Below are the code and all the weights of a small trained network. Each question names an input and a class and asks about switching units off, where a switched-off unit gives its printed mean instead of its output.

import numpy as np


def w(rows, s, z=0):
    codes = np.array(rows[::2]) - 128.0
    scale = np.full(codes.shape[1], s)
    scale[-1] = z or s
    return codes * scale


def norm(h):
    return h / np.sqrt((h * h).mean(-1, keepdims=True) + 1e-5)


def f(y):
    return y / 2 * (1 + np.tanh(0.7978845608 * (y + 0.044715 * y**3)))


def log_softmax(a):
    a = a - a.max(-1, keepdims=True)
    return a - np.log(np.exp(a).sum(-1, keepdims=True))


def net(x, mask):
    res = np.array(x, float).reshape(1, 4) / 4 @ E
    u = 0
    for l in range(2):
        y = f(norm(res) @ A[l][:, :-1].T + A[l][:, -1])
        res = res + np.where(mask[u : u + 5], y, B[l][:, -1]) @ B[l][:, :-1]
        u += 5
    return log_softmax(norm(res)[-1] @ U[:, :-1].T + U[:, -1])


A, B = {}, {}
E = w([
[81,166,96,162,140,130,120,97,141,107,131],'x0',
[69,70,121,79,121,139,34,143,115,36,75],'x1',
[145,165,173,148,96,142,113,155,179,78,147],'x2',
[170,180,157,93,183,2,80,115,74,93,207],'x3',
],0.0097)
A[0] = w([
[254,20,148,55,107,126,150,242,94,145,137,47],'0.n0',
[63,15,23,19,246,90,163,71,41,229,126,72],'0.n1',
[191,177,156,157,72,139,64,222,231,61,171,110],'0.n2',
[16,240,16,207,162,167,99,23,117,71,177,47],'0.n3',
[121,66,151,67,118,134,25,91,109,51,52,3],'0.n4',
],0.0063,0.0053)
B[0] = w([
[109,58,159,205,187,46,102,79,249,90,101,170],'0.n0',
[165,122,74,155,51,150,67,183,120,120,164,254],'0.n1',
[167,77,23,158,78,133,50,167,77,174,137,199],'0.n2',
[165,24,181,134,123,58,98,113,207,131,116,183],'0.n3',
[51,183,144,188,190,116,92,86,103,202,132,195],'0.n4',
],0.013,0.0073)
A[1] = w([
[14,112,212,122,107,145,50,152,34,47,130,3],'1.n0',
[205,169,185,166,92,149,189,89,132,209,237,49],'1.n1',
[26,78,168,170,81,254,122,142,122,117,33,146],'1.n2',
[135,187,167,104,173,35,24,121,18,11,164,178],'1.n3',
[134,119,118,117,73,174,75,165,58,216,152,224],'1.n4',
],0.007,0.0057)
B[1] = w([
[86,168,113,148,173,121,109,191,125,226,73,152],'1.n0',
[4,103,102,86,163,144,69,168,110,120,68,176],'1.n1',
[168,128,141,77,124,85,205,149,114,132,173,194],'1.n2',
[145,101,130,94,88,183,239,135,157,128,117,230],'1.n3',
[147,196,144,142,156,134,115,82,132,55,146,254],'1.n4',
],0.014,0.0099)
U = w([
[164,142,156,47,100,136,248,141,132,94,140,175],'0',
[167,135,58,163,55,142,55,186,109,112,173,156],'1',
[128,15,173,160,134,43,116,130,212,130,100,130],'2',
[27,197,129,119,200,127,104,164,126,161,72,73],'3',
[147,155,172,157,183,108,123,25,166,56,140,254],'4',
[154,122,228,89,113,133,95,55,66,127,110,56],'5',
[146,105,232,95,150,143,102,46,59,89,96,56],'6',
[123,135,230,108,106,122,108,45,81,93,86,63],'7',
],0.015,0.0087)

Each question gives the input, the list of numbers given to net, and the class t.
The units are the neurons (one row each of A and B). Each row of codes is followed by its name. A weight is (code - 128) times the scale printed after its matrix; where a second scale follows, it is the last column's (A, B and U).
mask holds one flag per neuron, layer by layer. A switched-off neuron (its flag False) gives its mean, the last column of its row in B, instead of its output. The means were averaged over made-up inputs and are rounded, as every weight is.
A unit's drop is (log p(t) with every unit on - log p(t) with that unit switched off) / (log p(t) with every unit on - log p(t) with every unit switched off).
The circuit of an input: a set's keep is (log p(t) with only the set's units on - log p(t) with every unit switched off) / (log p(t) with every unit on - log p(t) with every unit switched off). Starting from all 10 units, units are removed one at a time, each time the one whose removal leaves the highest keep (on an exact tie, the one counted first), for as long as the keep stays at least 0.8.
circuit, biggest first: the units of the circuit, biggest drop first
unit that matters most: the unit with the biggest drop
top k neurons: the k neurons with the biggest drops, biggest first
top k neurons in layer l: the k neurons of layer l with the biggest drops, biggest first
drop when u is switched off: that unit's drop, to one decimal
input [6,-1,-2,6], class 0: circuit, biggest first	1.n3
input [8,8,-2,-8], class 0: top 2 neurons	1.n2, 0.n0
input [6,8,2,1], class 3: top 2 neurons	0.n4, 1.n0
input [-8,8,-6,6], class 2: top 4 neurons	0.n0, 1.n3, 1.n1, 0.n2
input [-8,-8,-8,-5], class 1: top 2 neurons	0.n1, 0.n3
input [4,-5,1,-3], class 3: top 3 neurons	1.n1, 0.n0, 1.n3
input [0,3,-3,-2], class 4: top 2 neurons in layer 1	1.n4, 1.n1
input [-3,6,5,0], class 3: top 3 neurons	0.n4, 0.n1, 1.n0
input [-1,-6,-6,0], class 1: top 2 neurons	0.n1, 0.n4
input [7,-4,4,2], class 2: top 2 neurons in layer 0	0.n3, 0.n1
input [-5,-5,7,-4], class 1: top 2 neurons	0.n2, 1.n3
input [-5,7,-4,3], class 3: top 4 neurons	0.n4, 1.n0, 0.n3, 0.n2
input [-1,4,-6,-8], class 0: top 2 neurons	1.n2, 0.n2
input [8,7,1,3], class 2: circuit, biggest first	0.n3
input [-5,3,1,-4], class 2: top 2 neurons in layer 1	1.n4, 1.n3
input [7,1,0,4], class 2: top 2 neurons	0.n3, 1.n4
input [-8,1,-3,7], class 2: top 3 neurons	0.n0, 1.n4, 1.n2
input [5,4,1,5], class 0: top 2 neurons in layer 1	1.n3, 1.n1
input [1,-5,-7,-5], class 1: top 2 neurons in layer 0	0.n1, 0.n4
input [5,-1,7,-7], class 0: top neuron in layer 0	0.n1
input [4,-6,7,-8], class 0: top 2 neurons	1.n2, 0.n1
input [-7,-8,-1,4], class 3: top 2 neurons	1.n1, 0.n3
input [-7,-1,-6,-1], class 2: top 3 neurons	0.n0, 0.n2, 1.n4
input [-3,5,-1,-5], class 0: top 2 neurons in layer 1	1.n2, 1.n1
input [1,-1,-7,-8], class 0: drop when 0.n2 is switched off	0.4
input [-6,2,2,1], class 2: drop when 1.n4 is switched off	0.2
input [-3,-3,1,8], class 0: unit that matters most	1.n3
input [2,8,3,2], class 3: drop when 1.n0 is switched off	0.2
input [3,8,2,3], class 3: drop when 1.n0 is switched off	0.3
